Here is a tiny trained network, its code and every weight. The questions are about switching its units off for an input and a class, where a switched-off unit gives its printed mean instead of its output.

import numpy as np


def w(rows, s, z=0):
    codes = np.array(rows[::2]) - 128.0
    scale = np.full(codes.shape[1], s)
    scale[-1] = z or s
    return codes * scale


def norm(h):
    return h / np.sqrt((h * h).mean(-1, keepdims=True) + 1e-5)


def f(y):
    return np.maximum(y, 0)


def log_softmax(a):
    a = a - a.max(-1, keepdims=True)
    return a - np.log(np.exp(a).sum(-1, keepdims=True))


def net(x, mask):
    res = np.array(x, float).reshape(1, 5) / 4 @ E
    u = 0
    for l in range(4):
        y = f(norm(res) @ A[l][:, :-1].T + A[l][:, -1])
        res = res + np.where(mask[u : u + 3], y, B[l][:, -1]) @ B[l][:, :-1]
        u += 3
    return log_softmax(norm(res)[-1] @ U[:, :-1].T + U[:, -1])


A, B = {}, {}
E = w([
[187,90,62,218,191,217,180,157,156,147,163,212],'x0',
[206,128,165,136,57,43,56,79,188,248,78,253],'x1',
[133,141,130,111,148,112,137,145,115,119,126,153],'x2',
[219,133,232,11,45,85,230,26,151,138,199,133],'x3',
[120,122,133,117,136,132,123,132,139,134,127,130],'x4',
],0.0051)
A[0] = w([
[151,78,96,162,16,28,59,157,172,217,1,249,75],'0.n0',
[87,167,168,87,69,72,96,152,121,94,31,64,219],'0.n1',
[182,164,127,87,98,125,127,77,177,159,164,160,1],'0.n2',
],0.0051,0.0041)
B[0] = w([
[76,188,155,184,234,143,104,2,147,158,167,200,255],'0.n0',
[88,60,216,135,132,114,119,76,30,157,54,98,217],'0.n1',
[197,89,122,29,127,48,195,214,167,100,116,98,163],'0.n2',
],0.0068,0.0079)
A[1] = w([
[183,160,158,126,75,78,82,48,186,216,71,228,60],'1.n0',
[180,205,70,93,111,167,153,129,244,85,255,147,48],'1.n1',
[42,95,113,136,106,75,69,177,73,105,25,96,2],'1.n2',
],0.0058,0.0049)
B[1] = w([
[174,79,95,97,76,124,159,183,152,148,1,58,253],'1.n0',
[177,125,80,153,141,132,33,101,40,122,190,82,171],'1.n1',
[199,190,133,102,97,118,82,180,103,128,227,141,177],'1.n2',
],0.0085,0.0065)
A[2] = w([
[95,125,161,81,71,141,123,193,85,108,148,83,1],'2.n0',
[73,86,220,60,59,133,255,30,148,95,138,141,58],'2.n1',
[102,76,113,156,121,150,114,228,64,109,113,121,96],'2.n2',
],0.0077,0.0056)
B[2] = w([
[102,224,81,127,29,42,81,196,161,113,201,112,183],'2.n0',
[81,203,147,169,167,138,255,188,220,79,144,156,253],'2.n1',
[204,82,163,127,56,119,170,135,128,129,40,124,238],'2.n2',
],0.0076,0.005)
A[3] = w([
[112,143,148,99,160,129,174,62,87,102,255,107,89],'3.n0',
[194,116,120,76,90,97,141,104,163,165,160,158,21],'3.n1',
[167,167,48,144,106,106,106,125,238,174,165,182,1],'3.n2',
],0.0096,0.0044)
B[3] = w([
[87,18,45,77,202,200,96,61,202,99,189,238,254],'3.n0',
[171,134,142,127,64,113,74,127,50,63,157,35,222],'3.n1',
[49,153,93,104,90,171,118,246,102,74,226,109,220],'3.n2',
],0.012,0.0039)
U = w([
[183,183,139,87,30,78,45,209,30,61,210,39,232],'0',
[218,39,61,218,130,223,231,174,91,82,51,132,66],'1',
[37,198,211,213,229,68,33,33,63,232,40,164,104],'2',
[26,231,25,215,183,223,65,213,221,186,186,215,1],'3',
[9,147,179,57,200,107,235,118,216,26,222,223,85],'4',
[211,14,34,35,204,207,99,22,192,108,208,228,79],'5',
[186,209,224,42,85,14,230,95,222,190,53,71,138],'6',
],0.013,0.0047)

Each question gives the input, the list of numbers given to net, and the class t.
The units are the neurons (one row each of A and B). Each row of codes is followed by its name. A weight is (code - 128) times the scale printed after its matrix; where a second scale follows, it is the last column's (A, B and U).
mask holds one flag per neuron, layer by layer. A switched-off neuron (its flag False) gives its mean, the last column of its row in B, instead of its output. The means were averaged over made-up inputs and are rounded, as every weight is.
A unit's drop is (log p(t) with every unit on - log p(t) with that unit switched off) / (log p(t) with every unit on - log p(t) with every unit switched off).
The circuit of an input: a set's keep is (log p(t) with only the set's units on - log p(t) with every unit switched off) / (log p(t) with every unit on - log p(t) with every unit switched off). Starting from all 12 units, units are removed one at a time, each time the one whose removal leaves the highest keep (on an exact tie, the one counted first), for as long as the keep stays at least 0.8.
units of the circuit, in order: the units of the circuit, biggest drop first
unit that matters most: the unit with the biggest drop
top k neurons: the k neurons with the biggest drops, biggest first
top k neurons in layer l: the k neurons of layer l with the biggest drops, biggest first
drop when u is switched off: that unit's drop, to one decimal
input [0,-1,-8,-5,2], class 0: units of the circuit, in order	(0.n0, 1.n2)
input [5,-7,8,3,3], class 5: unit that matters most	1.n0
input [1,-4,1,0,-2], class 1: top 3 neurons	(0.n0, 2.n2, 0.n1)
input [-3,0,-4,2,7], class 4: top 2 neurons	(1.n0, 2.n2)
input [4,-8,-4,2,7], class 5: top 2 neurons	(1.n0, 0.n1)
input [3,5,-6,0,-2], class 3: top 3 neurons	(0.n0, 3.n2, 0.n1)
input [0,6,1,-1,-8], class 2: top 2 neurons	(0.n0, 2.n1)
input [3,-2,7,-1,7], class 1: top 2 neurons	(0.n0, 3.n0)
input [6,8,1,-2,-3], class 3: top 2 neurons	(0.n0, 3.n2)
input [3,8,-3,6,3], class 0: top 3 neurons	(0.n1, 3.n1, 3.n2)
input [4,8,-2,2,-5], class 0: top 3 neurons	(3.n1, 3.n2, 0.n1)
input [1,-5,7,-6,-2], class 1: top 3 neurons	(2.n2, 0.n1, 3.n1)
input [6,-7,3,8,-1], class 5: top 2 neurons	(1.n1, 0.n1)
input [-3,4,-8,0,6], class 2: units of the circuit, in order	(0.n0)
input [6,-3,-6,-6,-4], class 1: top 2 neurons	(0.n0, 2.n2)
input [8,8,3,1,-8], class 0: top 2 neurons in layer 0	(0.n1, 0.n2)
input [5,5,-8,2,-7], class 0: drop when 0.n1 is switched off	0.2
input [-8,0,-7,8,2], class 4: drop when 3.n0 is switched off	0.2
input [8,7,2,3,-4], class 0: drop when 3.n1 is switched off	0.1
input [1,-1,-6,7,4], class 5: units of the circuit, in order	(3.n0)
input [-5,-7,1,1,-8], class 4: top 2 neurons in layer 3	(3.n0, 3.n1)
